Below is a small trained network, with its code and all its weights. Each question gives an input and a class and asks what happens when units are switched off, that is, made to give their printed mean instead of their output.

import numpy as np


def w(rows, s, z=0):
    codes = np.array(rows[::2]) - 128.0
    scale = np.full(codes.shape[1], s)
    scale[-1] = z or s
    return codes * scale


def f(y):
    return np.maximum(y, 0)


def log_softmax(a):
    a = a - a.max(-1, keepdims=True)
    return a - np.log(np.exp(a).sum(-1, keepdims=True))


def net(x, mask):
    res = np.array(x, float).reshape(1, 6) / 4 @ E
    y = f(res @ A[0][:, :-1].T + A[0][:, -1])
    res = res + np.where(mask, y, B[0][:, -1]) @ B[0][:, :-1]
    return log_softmax(res[-1] @ U[:, :-1].T + U[:, -1])


A, B = {}, {}
E = w([
[124,232,75,221,143,35,160,182],'x0',
[202,243,176,61,235,181,205,178],'x1',
[83,59,106,249,115,208,78,203],'x2',
[106,81,97,90,216,197,44,210],'x3',
[60,94,89,123,249,58,195,85],'x4',
[25,176,84,179,221,133,1,103],'x5',
],0.0073)
A[0] = w([
[133,92,136,68,134,130,96,127,128],'N1',
[165,87,163,177,86,107,167,98,134],'N2',
[168,164,148,83,180,153,142,176,159],'N3',
[151,153,145,87,161,135,171,146,159],'N4',
[118,89,157,50,174,162,88,73,165],'N5',
[175,183,149,84,136,124,173,133,179],'N6',
[84,171,108,178,196,147,81,145,180],'N7',
[161,114,199,151,95,127,204,141,159],'N8',
[123,126,114,140,133,32,188,83,157],'N9',
[172,152,160,118,173,70,182,113,251],'N10',
[145,128,126,125,111,170,146,98,109],'N11',
[133,133,103,126,173,80,123,81,231],'N12',
[129,125,103,187,9,121,93,143,253],'N13',
[72,142,109,145,176,186,108,131,219],'N14',
[118,83,149,95,145,155,82,131,157],'N15',
[134,86,183,135,71,98,205,120,137],'N16',
[119,66,146,154,54,154,132,105,217],'N17',
[108,75,187,79,138,101,119,118,157],'N18',
[106,86,148,86,184,174,131,110,187],'N19',
[157,157,175,93,131,135,171,179,166],'N20',
[80,134,65,113,123,144,78,127,158],'N21',
[150,158,102,130,91,54,145,80,183],'N22',
[140,87,109,101,125,140,84,153,125],'N23',
],0.012,0.0041)
B[0] = w([
[134,99,180,34,95,96,141,132,171],'N1',
[87,114,33,115,95,188,123,134,200],'N2',
[199,97,140,182,180,67,239,195,219],'N3',
[176,155,125,108,180,84,204,135,205],'N4',
[190,51,163,85,99,100,141,76,208],'N5',
[134,167,114,157,169,123,176,144,233],'N6',
[120,97,141,231,154,56,84,113,216],'N7',
[141,142,59,147,112,118,209,144,222],'N8',
[43,198,107,96,171,138,118,36,218],'N9',
[129,192,94,100,237,90,206,91,238],'N10',
[127,95,116,107,92,152,141,122,156],'N11',
[110,151,176,130,167,75,110,67,192],'N12',
[121,154,131,124,103,223,27,220,250],'N13',
[106,88,166,187,130,34,127,99,203],'N14',
[198,77,197,135,47,86,105,94,187],'N15',
[49,130,31,78,102,192,190,129,218],'N16',
[92,89,118,108,1,182,148,188,228],'N17',
[135,103,117,67,89,131,151,45,179],'N18',
[164,110,145,128,86,93,168,58,199],'N19',
[190,172,125,144,181,164,220,216,217],'N20',
[134,98,196,157,119,112,96,116,187],'N21',
[75,222,128,67,149,150,81,115,214],'N22',
[151,144,152,114,69,99,84,132,171],'N23',
],0.0078,0.013)
U = w([
[102,108,151,252,163,94,95,112,226],'0',
[80,198,104,83,191,123,145,70,114],'1',
[203,166,104,144,192,124,212,156,143],'2',
[179,83,181,76,103,120,142,73,57],'3',
[139,154,161,127,114,195,65,211,250],'4',
[96,132,32,103,100,207,171,144,1],'5',
],0.011,0.0015)

Each question gives the input, the list of numbers given to net, and the class t.
The units are the neurons (one row each of A and B). Each row of codes is followed by its name. A weight is (code - 128) times the scale printed after its matrix; where a second scale follows, it is the last column's (A, B and U).
mask holds one flag per neuron, in row order. A switched-off neuron (its flag False) gives its mean, the last column of its row in B, instead of its output. The means were averaged over made-up inputs and are rounded, as every weight is.
A unit's drop is (log p(t) with every unit on - log p(t) with that unit switched off) / (log p(t) with every unit on - log p(t) with every unit switched off).
The circuit of an input: a set's keep is (log p(t) with only the set's units on - log p(t) with every unit switched off) / (log p(t) with every unit on - log p(t) with every unit switched off). Starting from the 12 units with the biggest drops (on a tie, the unit counted first), units are removed one at a time, each time the one whose removal leaves the highest keep (on an exact tie, the one counted first), for as long as the keep stays at least 0.8.
units of the circuit, in order: the units of the circuit, biggest drop first
top k neurons: the k neurons with the biggest drops, biggest first
drop when u is switched off: that unit's drop, to one decimal
input [5,-4,2,-5,3,1], class 1: units of the circuit, in order -> [N9]
input [-2,-7,-3,3,7,4], class 3: top 2 neurons -> [N5; N18]
input [5,-8,6,-6,3,1], class 5: top 2 neurons -> [N2; N9]
input [-7,6,-5,8,-1,-1], class 3: top 2 neurons -> [N5; N15]
input [6,4,7,-3,8,-2], class 1: units of the circuit, in order -> [N9; N3]
input [0,2,-3,-5,3,-6], class 1: top 2 neurons -> [N9; N22]
input [3,-3,5,-1,7,-2], class 0: units of the circuit, in order -> [N10; N20]
input [-7,2,-6,7,7,-7], class 3: top 2 neurons -> [N5; N18]
input [-2,-5,8,-3,-7,8], class 4: top 2 neurons -> [N13; N17]
input [3,-8,4,4,-8,-8], class 4: top 2 neurons -> [N13; N10]
input [6,-4,3,0,-8,-8], class 5: drop when N16 is switched off -> 0.2
input [-7,-8,8,-7,2,3], class 4: drop when N13 is switched off -> 0.6
input [7,-5,0,1,2,-1], class 1: drop when N3 is switched off -> 0.2
input [-6,-6,7,1,2,1], class 3: units of the circuit, in order -> [N15]
